Below are the code and all the weights of a small trained network. Each question names an input and a target symbol and asks about switching units off, where a switched-off unit gives its printed mean instead of its output.

import numpy as np


def w(rows, s, z=0):
    codes = np.array(rows[::2]) - 128.0
    scale = np.full(codes.shape[1], s)
    scale[-1] = z or s
    return codes * scale


def norm(h):
    return h / np.sqrt((h * h).mean(-1, keepdims=True) + 1e-5)


def f(y):
    return np.maximum(y, 0)


def softmax(a):
    e = np.exp(a - a.max(-1, keepdims=True))
    return e / e.sum(-1, keepdims=True)


def log_softmax(a):
    a = a - a.max(-1, keepdims=True)
    return a - np.log(np.exp(a).sum(-1, keepdims=True))


def net(x, mask):
    ids = ['ΛΞΣΨΩαβγδεζθμπτφ'.index(c) for c in x.split()]
    T = len(ids)
    res = E[ids] + P[:T]
    r = norm(res)
    for j in range(2):
        rows = slice(4 * j, 4 * j + 4)
        q, k, v = (r @ M[0][rows].T for M in (Q, K, V))
        z = softmax(np.where(np.tri(T) > 0, q @ k.T / 4**0.5, -1e9)) @ v
        o = O[0][rows]
        res = res + np.where(mask[j], z, o[:, -1]) @ o[:, :-1]
    y = f(norm(res) @ A[0][:, :-1].T + A[0][:, -1])
    res = res + np.where(mask[2:26], y, B[0][:, -1]) @ B[0][:, :-1]
    return log_softmax(norm(res)[-1] @ U[:, :-1].T + U[:, -1])


Q, K, V, O, A, B = {}, {}, {}, {}, {}, {}
E = w([
[172,133,80,98,143,144,130,90,145,132,40],'Λ',
[176,136,47,91,141,97,120,159,114,192,31],'Ξ',
[153,89,137,103,99,63,162,136,170,116,79],'Σ',
[156,129,88,88,110,99,115,29,100,197,47],'Ψ',
[162,125,91,55,62,79,182,86,166,148,63],'Ω',
[129,84,78,81,128,93,241,112,114,122,112],'α',
[138,91,119,119,149,60,84,110,153,251,81],'β',
[208,115,88,80,82,126,173,85,212,176,100],'γ',
[146,88,124,78,114,71,237,39,122,97,177],'δ',
[181,112,63,97,144,192,236,77,116,118,153],'ε',
[136,120,64,67,129,210,150,153,108,139,45],'ζ',
[207,97,91,103,156,153,133,203,166,200,128],'θ',
[147,126,179,110,136,153,21,73,192,194,70],'μ',
[113,74,180,105,71,127,179,153,87,163,90],'π',
[77,131,185,67,211,85,59,122,103,60,147],'τ',
[212,84,168,71,111,158,101,149,33,88,148],'φ',
],0.019)
P = w([
[120,132,71,237,85,87,92,127,108,81,123],'0',
[132,4,126,189,144,155,147,129,142,81,84],'1',
[183,204,153,116,205,92,209,137,124,125,79],'2',
[192,107,34,92,108,72,131,129,121,106,136],'3',
[107,12,150,134,131,172,138,125,162,130,114],'4',
[149,194,176,71,195,120,188,130,139,183,114],'5',
[157,115,53,39,118,102,100,134,109,164,161],'6',
[74,33,157,79,114,181,113,120,170,171,152],'7',
[160,203,164,92,205,103,192,131,127,178,91],'8',
],0.022)
Q[0] = w([
[97,198,240,144,253,142,214,110,165,145,58],'H1',
[130,97,86,174,90,157,103,122,116,130,144],'H1',
[114,170,152,178,121,142,112,152,139,117,177],'H1',
[103,170,191,170,149,146,107,134,159,102,100],'H1',
[184,219,218,135,152,117,150,133,125,153,162],'H2',
[172,98,101,103,110,110,122,142,105,117,127],'H2',
[117,139,169,104,132,115,160,99,143,139,121],'H2',
[122,91,125,152,140,139,111,107,161,131,116],'H2',
],0.033)
K[0] = w([
[100,167,39,254,105,77,174,130,175,156,54],'H1',
[167,114,137,83,144,125,93,164,106,91,112],'H1',
[173,145,133,182,125,91,98,140,93,66,116],'H1',
[175,115,98,156,143,62,142,119,106,64,71],'H1',
[180,153,116,207,121,69,109,114,97,52,86],'H2',
[133,119,196,85,77,172,126,152,88,167,175],'H2',
[86,156,127,165,122,127,115,143,147,104,158],'H2',
[102,121,143,97,134,137,128,114,156,140,130],'H2',
],0.03)
V[0] = w([
[25,92,86,61,201,97,165,92,130,113,107],'H1',
[119,158,102,142,129,203,148,46,71,87,126],'H1',
[153,97,144,162,153,124,145,159,4,174,190],'H1',
[111,124,51,162,94,111,199,139,106,216,65],'H1',
[64,134,114,127,215,79,79,98,175,75,124],'H2',
[132,151,32,179,179,158,126,80,186,205,164],'H2',
[91,167,99,97,129,225,87,234,137,97,98],'H2',
[66,113,80,152,182,76,185,220,197,106,187],'H2',
],0.022)
O[0] = w([
[119,171,61,232,65,161,175,173,217,109,77,132],'H1',
[88,143,103,86,190,193,145,65,151,61,99,105],'H1',
[81,77,127,117,202,10,150,122,116,111,40,91],'H1',
[48,119,37,94,114,161,115,150,175,211,186,251],'H1',
[129,146,107,127,147,153,41,202,177,187,3,101],'H2',
[227,116,92,206,178,75,170,85,106,169,97,152],'H2',
[209,20,108,18,103,177,187,160,166,154,116,63],'H2',
[162,115,130,114,199,95,118,247,216,130,165,101],'H2',
],0.012,0.023)
A[0] = w([
[147,125,97,75,157,130,145,110,121,149,162,35],'N1',
[94,50,216,158,178,178,208,132,184,146,139,66],'N2',
[165,83,133,190,79,142,102,95,104,125,94,166],'N3',
[131,71,110,193,132,178,72,136,154,86,146,92],'N4',
[120,136,89,95,128,120,114,98,152,155,124,128],'N5',
[140,158,111,144,124,102,99,90,66,114,140,118],'N6',
[139,105,141,130,193,172,173,106,108,157,115,167],'N7',
[163,167,94,86,116,73,108,128,94,128,126,165],'N8',
[130,135,157,159,154,135,142,139,115,165,85,96],'N9',
[113,149,181,136,159,152,185,150,168,199,148,77],'N10',
[126,101,197,193,109,125,111,104,163,142,119,49],'N11',
[87,72,127,124,107,182,131,148,119,88,143,70],'N12',
[164,94,156,169,105,118,136,148,99,63,89,72],'N13',
[122,28,96,174,129,151,122,122,130,84,135,72],'N14',
[193,100,118,168,95,137,80,123,115,86,113,77],'N15',
[143,195,211,137,207,188,201,95,137,153,76,81],'N16',
[152,157,120,108,182,76,142,100,142,144,123,61],'N17',
[99,174,191,162,148,195,153,124,164,140,93,122],'N18',
[89,1,183,175,94,187,96,117,141,103,101,79],'N19',
[98,48,160,159,69,144,87,85,136,101,140,104],'N20',
[162,181,164,65,172,89,178,103,103,144,76,1],'N21',
[175,208,200,93,149,94,146,158,132,178,104,64],'N22',
[191,178,191,96,177,159,177,110,105,162,131,43],'N23',
[112,105,197,86,168,137,138,158,158,138,113,153],'N24',
],0.027,0.0083)
B[0] = w([
[156,150,153,166,167,138,57,194,184,144,103,207],'N1',
[154,151,117,240,88,160,175,29,92,86,170,157],'N2',
[86,136,168,178,131,155,88,141,182,46,116,217],'N3',
[98,113,174,61,163,146,177,94,130,132,135,183],'N4',
[128,80,150,153,146,163,153,138,77,113,148,247],'N5',
[191,113,92,71,122,127,116,119,172,124,122,244],'N6',
[126,124,158,108,90,96,215,133,96,93,145,186],'N7',
[126,151,192,106,164,93,139,120,70,135,126,207],'N8',
[150,148,107,117,68,158,183,122,162,134,132,155],'N9',
[192,137,160,147,105,99,121,124,172,50,112,207],'N10',
[148,91,114,126,138,138,220,159,86,127,152,158],'N11',
[111,126,138,92,71,52,91,139,178,120,73,186],'N12',
[120,86,96,139,129,158,157,194,69,36,208,157],'N13',
[140,158,81,60,129,150,34,167,111,165,107,165],'N14',
[131,225,162,88,146,112,76,113,86,149,117,158],'N15',
[63,97,138,188,100,167,104,208,142,236,191,155],'N16',
[114,202,131,74,72,140,155,147,136,126,83,181],'N17',
[204,83,112,106,126,44,99,102,83,133,132,181],'N18',
[138,254,128,158,235,147,133,161,101,172,181,168],'N19',
[171,90,153,205,74,130,169,156,110,130,46,200],'N20',
[154,27,21,178,196,44,170,93,171,134,178,152],'N21',
[98,109,57,137,110,194,178,140,56,62,94,159],'N22',
[57,147,145,131,157,144,52,43,88,91,13,160],'N23',
[82,97,119,87,125,152,81,110,178,160,212,162],'N24',
],0.034,0.013)
U = w([
[151,67,188,92,142,220,183,79,166,106,131,137],'Λ',
[134,109,160,192,183,197,115,155,67,206,111,121],'Ξ',
[54,140,184,97,128,129,105,116,157,133,189,254],'Σ',
[99,81,58,179,141,148,74,66,114,123,75,204],'Ψ',
[94,121,107,118,69,171,153,70,70,179,201,167],'Ω',
[57,132,108,179,173,135,193,133,190,154,136,221],'α',
[103,201,104,207,92,62,69,147,106,189,129,74],'β',
[219,134,119,145,127,108,71,100,137,149,209,81],'γ',
[129,182,66,123,138,38,105,111,234,59,112,32],'δ',
[149,198,77,81,107,176,208,139,131,131,90,99],'ε',
[175,45,47,109,109,156,92,188,138,142,78,115],'ζ',
[194,130,207,96,143,90,160,215,140,166,120,24],'θ',
[134,177,182,95,144,125,69,91,131,90,52,132],'μ',
[89,92,170,94,10,76,108,118,117,135,112,115],'π',
[105,135,101,130,110,143,88,198,54,36,164,60],'τ',
[159,41,105,103,175,74,154,108,111,106,103,191],'φ',
],0.012,0.0056)

Each question gives the input, a string of symbols that net reads in full, and the target symbol t.
The units are the heads (4 rows each of Q, K, V and O) and the neurons (one row each of A and B). Each row of codes is followed by its name. A weight is (code - 128) times the scale printed after its matrix; where a second scale follows, it is the last column's (O, A, B and U).
mask holds one flag per unit, heads first, then neurons. A switched-off unit (its flag False) gives its mean, the last column of its rows in O or B, instead of its output. The means were averaged over made-up inputs and are rounded, as every weight is.
A unit's drop is (log p(t) with every unit on - log p(t) with that unit switched off) / (log p(t) with every unit on - log p(t) with every unit switched off).
The circuit of an input: a set's keep is (log p(t) with only the set's units on - log p(t) with every unit switched off) / (log p(t) with every unit on - log p(t) with every unit switched off). Starting from the 12 units with the biggest drops (on a tie, the unit counted first), units are removed one at a time, each time the one whose removal leaves the highest keep (on an exact tie, the one counted first), for as long as the keep stays at least 0.8.
units of the circuit, in order: the units of the circuit, biggest drop first
most important unit: the unit with the biggest drop
top k neurons: the k neurons with the biggest drops, biggest first
which heads matter: for each layer, one digit per head in row order, 1 if its drop is at least 0.15 and else 0, layers parted by /
input τ ζ δ γ Λ γ Ω, target γ: units of the circuit, in order	H2, H1, N6
input ζ π γ Ω γ ε δ, target ε: most important unit	H1
input μ ζ α μ, target μ: units of the circuit, in order	H1, N23, N15
input Ψ γ γ Λ Ψ μ ζ, target μ: units of the circuit, in order	H1, N23
input β ε γ δ Ω δ, target ε: which heads matter	01
input ε π Ψ δ φ α, target α: which heads matter	10
input ε γ π τ Λ ε τ ε Ξ, target α: which heads matter	10
input Λ π Ψ θ Ω β, target Ξ: which heads matter	11
input α γ γ ε θ Σ, target δ: units of the circuit, in order	H1, N10
input γ Λ τ, target μ: which heads matter	11
input θ Σ π Λ α Ω δ, target δ: which heads matter	11
input Σ Ξ δ, target τ: units of the circuit, in order	H2, N22
input γ ζ θ, target μ: which heads matter	10
input δ μ π τ ζ β, target β: most important unit	H2
input γ π ζ ζ φ β, target μ: which heads matter	11
input Ξ ζ δ, target θ: units of the circuit, in order	N1, H2, N7
input γ θ ζ π α, target δ: which heads matter	10
input τ φ θ, target ζ: which heads matter	01
input φ θ Σ Ω Ω Ω β π α, target π: units of the circuit, in order	H2, N12
input π α ε θ ε φ γ α Ξ, target Σ: most important unit	H2
input γ β δ Σ τ, target Σ: units of the circuit, in order	H2, N24
input γ β ε β Ψ θ γ τ, target Σ: which heads matter	01
input ζ τ τ π π ζ γ γ β, target Λ: which heads matter	01
input τ α ζ ζ Ω τ, target ζ: which heads matter	01
input μ ζ φ μ ζ γ ζ, target ζ: which heads matter	11
input γ γ γ τ θ γ φ μ, target Ξ: which heads matter	01
input β θ φ τ, target φ: units of the circuit, in order	H1
input γ Ω Λ, target μ: units of the circuit, in order	H1, N23, H2, N17
input μ Λ π τ γ β, target Ψ: units of the circuit, in order	H1, N23, N21
input μ Σ β β Ξ Ψ γ, target γ: top 2 neurons	N6, N20
